Below are the code and all the weights of a small trained network. Each question names an input and a target symbol and asks about switching units off, where a switched-off unit gives its printed mean instead of its output.

import numpy as np


def w(rows, s, z=0):
    codes = np.array(rows[::2]) - 128.0
    scale = np.full(codes.shape[1], s)
    scale[-1] = z or s
    return codes * scale


def f(y):
    return np.maximum(y, 0)


def softmax(a):
    e = np.exp(a - a.max(-1, keepdims=True))
    return e / e.sum(-1, keepdims=True)


def log_softmax(a):
    a = a - a.max(-1, keepdims=True)
    return a - np.log(np.exp(a).sum(-1, keepdims=True))


def net(x, mask):
    ids = ['αβδεηθλμπσψω'.index(c) for c in x.split()]
    T = len(ids)
    res = E[ids] + P[:T]
    r = res
    for j in range(2):
        rows = slice(2 * j, 2 * j + 2)
        q, k, v = (r @ M[0][rows].T for M in (Q, K, V))
        z = softmax(np.where(np.tri(T) > 0, q @ k.T / 2**0.5, -1e9)) @ v
        o = O[0][rows]
        res = res + np.where(mask[j], z, o[:, -1]) @ o[:, :-1]
    y = f(res @ A[0][:, :-1].T + A[0][:, -1])
    res = res + np.where(mask[2:18], y, B[0][:, -1]) @ B[0][:, :-1]
    return log_softmax(res[-1] @ U[:, :-1].T + U[:, -1])


Q, K, V, O, A, B = {}, {}, {}, {}, {}, {}
E = w([
[163,160,150,69],'α',
[150,150,161,101],'β',
[177,167,132,66],'δ',
[155,146,143,52],'ε',
[97,149,174,170],'η',
[102,133,151,146],'θ',
[120,132,196,86],'λ',
[112,129,209,105],'μ',
[178,136,248,7],'π',
[198,183,90,92],'σ',
[221,196,48,152],'ψ',
[173,49,57,206],'ω',
],0.019)
P = w([
[244,159,158,145],'0',
[212,139,162,182],'1',
[196,133,145,192],'2',
[161,151,160,187],'3',
[164,166,126,162],'4',
[112,144,139,159],'5',
[109,152,123,142],'6',
[90,170,124,159],'7',
[112,169,92,121],'8',
[134,178,95,109],'9',
],0.011)
Q[0] = w([
[83,90,111,48],'h1',
[157,248,157,63],'h1',
[113,171,118,121],'h2',
[25,180,159,126],'h2',
],0.012)
K[0] = w([
[179,165,192,103],'h1',
[12,189,13,142],'h1',
[56,191,131,1],'h2',
[48,108,94,134],'h2',
],0.0093)
V[0] = w([
[37,195,113,230],'h1',
[113,31,100,157],'h1',
[62,95,250,69],'h2',
[255,132,101,154],'h2',
],0.0096)
O[0] = w([
[52,112,117,244,88],'h1',
[49,101,91,2,124],'h1',
[173,17,189,137,70],'h2',
[73,116,92,119,246],'h2',
],0.0078,0.014)
A[0] = w([
[117,167,103,141,174],'n1',
[80,199,180,54,144],'n2',
[148,248,131,126,2],'n3',
[58,127,147,214,156],'n4',
[64,102,168,122,161],'n5',
[85,101,102,100,86],'n6',
[71,192,102,93,129],'n7',
[138,170,78,181,173],'n8',
[145,56,102,201,110],'n9',
[136,198,171,145,200],'n10',
[237,167,83,134,178],'n11',
[158,99,206,87,186],'n12',
[159,188,163,165,92],'n13',
[142,89,108,175,149],'n14',
[154,63,181,147,142],'n15',
[148,175,70,179,114],'n16',
],0.011,0.0051)
B[0] = w([
[72,120,143,78,192],'n1',
[130,122,96,137,197],'n2',
[138,168,128,108,185],'n3',
[149,76,114,135,154],'n4',
[170,220,34,116,141],'n5',
[241,154,211,157,149],'n6',
[111,101,120,163,213],'n7',
[100,118,164,140,213],'n8',
[103,131,85,44,152],'n9',
[106,69,154,64,188],'n10',
[113,109,129,91,246],'n11',
[122,176,2,172,167],'n12',
[192,166,217,122,159],'n13',
[42,165,112,141,150],'n14',
[73,20,133,182,144],'n15',
[132,170,203,99,207],'n16',
],0.0072,0.013)
U = w([
[196,193,66,187,61],'α',
[153,116,116,137,78],'β',
[163,137,129,99,36],'δ',
[149,114,97,112,8],'ε',
[84,53,212,100,120],'η',
[106,89,167,122,114],'θ',
[186,89,98,166,253],'λ',
[165,100,110,173,227],'μ',
[145,129,87,135,105],'π',
[105,112,198,80,84],'σ',
[104,204,177,167,35],'ψ',
[2,49,77,37,194],'ω',
],0.0093,0.0053)

Each question gives the input, a string of symbols that net reads in full, and the target symbol t.
The units are the heads (2 rows each of Q, K, V and O) and the neurons (one row each of A and B). Each row of codes is followed by its name. A weight is (code - 128) times the scale printed after its matrix; where a second scale follows, it is the last column's (O, A, B and U).
mask holds one flag per unit, heads first, then neurons. A switched-off unit (its flag False) gives its mean, the last column of its rows in O or B, instead of its output. The means were averaged over made-up inputs and are rounded, as every weight is.
A unit's drop is (log p(t) with every unit on - log p(t) with that unit switched off) / (log p(t) with every unit on - log p(t) with every unit switched off).
The circuit of an input: a set's keep is (log p(t) with only the set's units on - log p(t) with every unit switched off) / (log p(t) with every unit on - log p(t) with every unit switched off). Starting from the 12 units with the biggest drops (on a tie, the unit counted first), units are removed one at a time, each time the one whose removal leaves the highest keep (on an exact tie, the one counted first), for as long as the keep stays at least 0.8.
circuit, biggest first: the units of the circuit, biggest drop first
top k neurons: the k neurons with the biggest drops, biggest first
heads that matter: for each layer, one digit per head in row order, 1 if its drop is at least 0.15 and else 0, layers parted by /
drop of u: that unit's drop, to one decimal
input δ ω σ β, target ω: circuit, biggest first -> h1, h2
input η δ η η, target η: circuit, biggest first -> h1, h2, n10, n12
input λ β ω, target ω: top 2 neurons -> n9, n14
input α σ μ ω θ δ σ ψ, target ψ: circuit, biggest first -> h1, n16
input ω η δ δ ω δ ψ, target ω: circuit, biggest first -> n1, n11
input π μ α, target λ: circuit, biggest first -> h2, n12, h1
input σ α δ σ δ, target σ: top neuron -> n10
input η ω δ ω δ δ α α ψ, target ψ: circuit, biggest first -> h1, n16, n8
input η ω α, target ω: heads that matter -> 10
input ω ω ω α σ, target ω: heads that matter -> 10
input α α η δ η, target η: top 3 neurons -> n10, n4, n12
input λ ω η, target ω: top 2 neurons -> n13, n16
input ω ω ω α, target ω: drop of h2 -> 0.2
input λ δ λ, target λ: drop of h1 -> 0.1
input π ε δ, target λ: drop of h1 -> 0.1
input α λ σ, target σ: top neuron -> n11
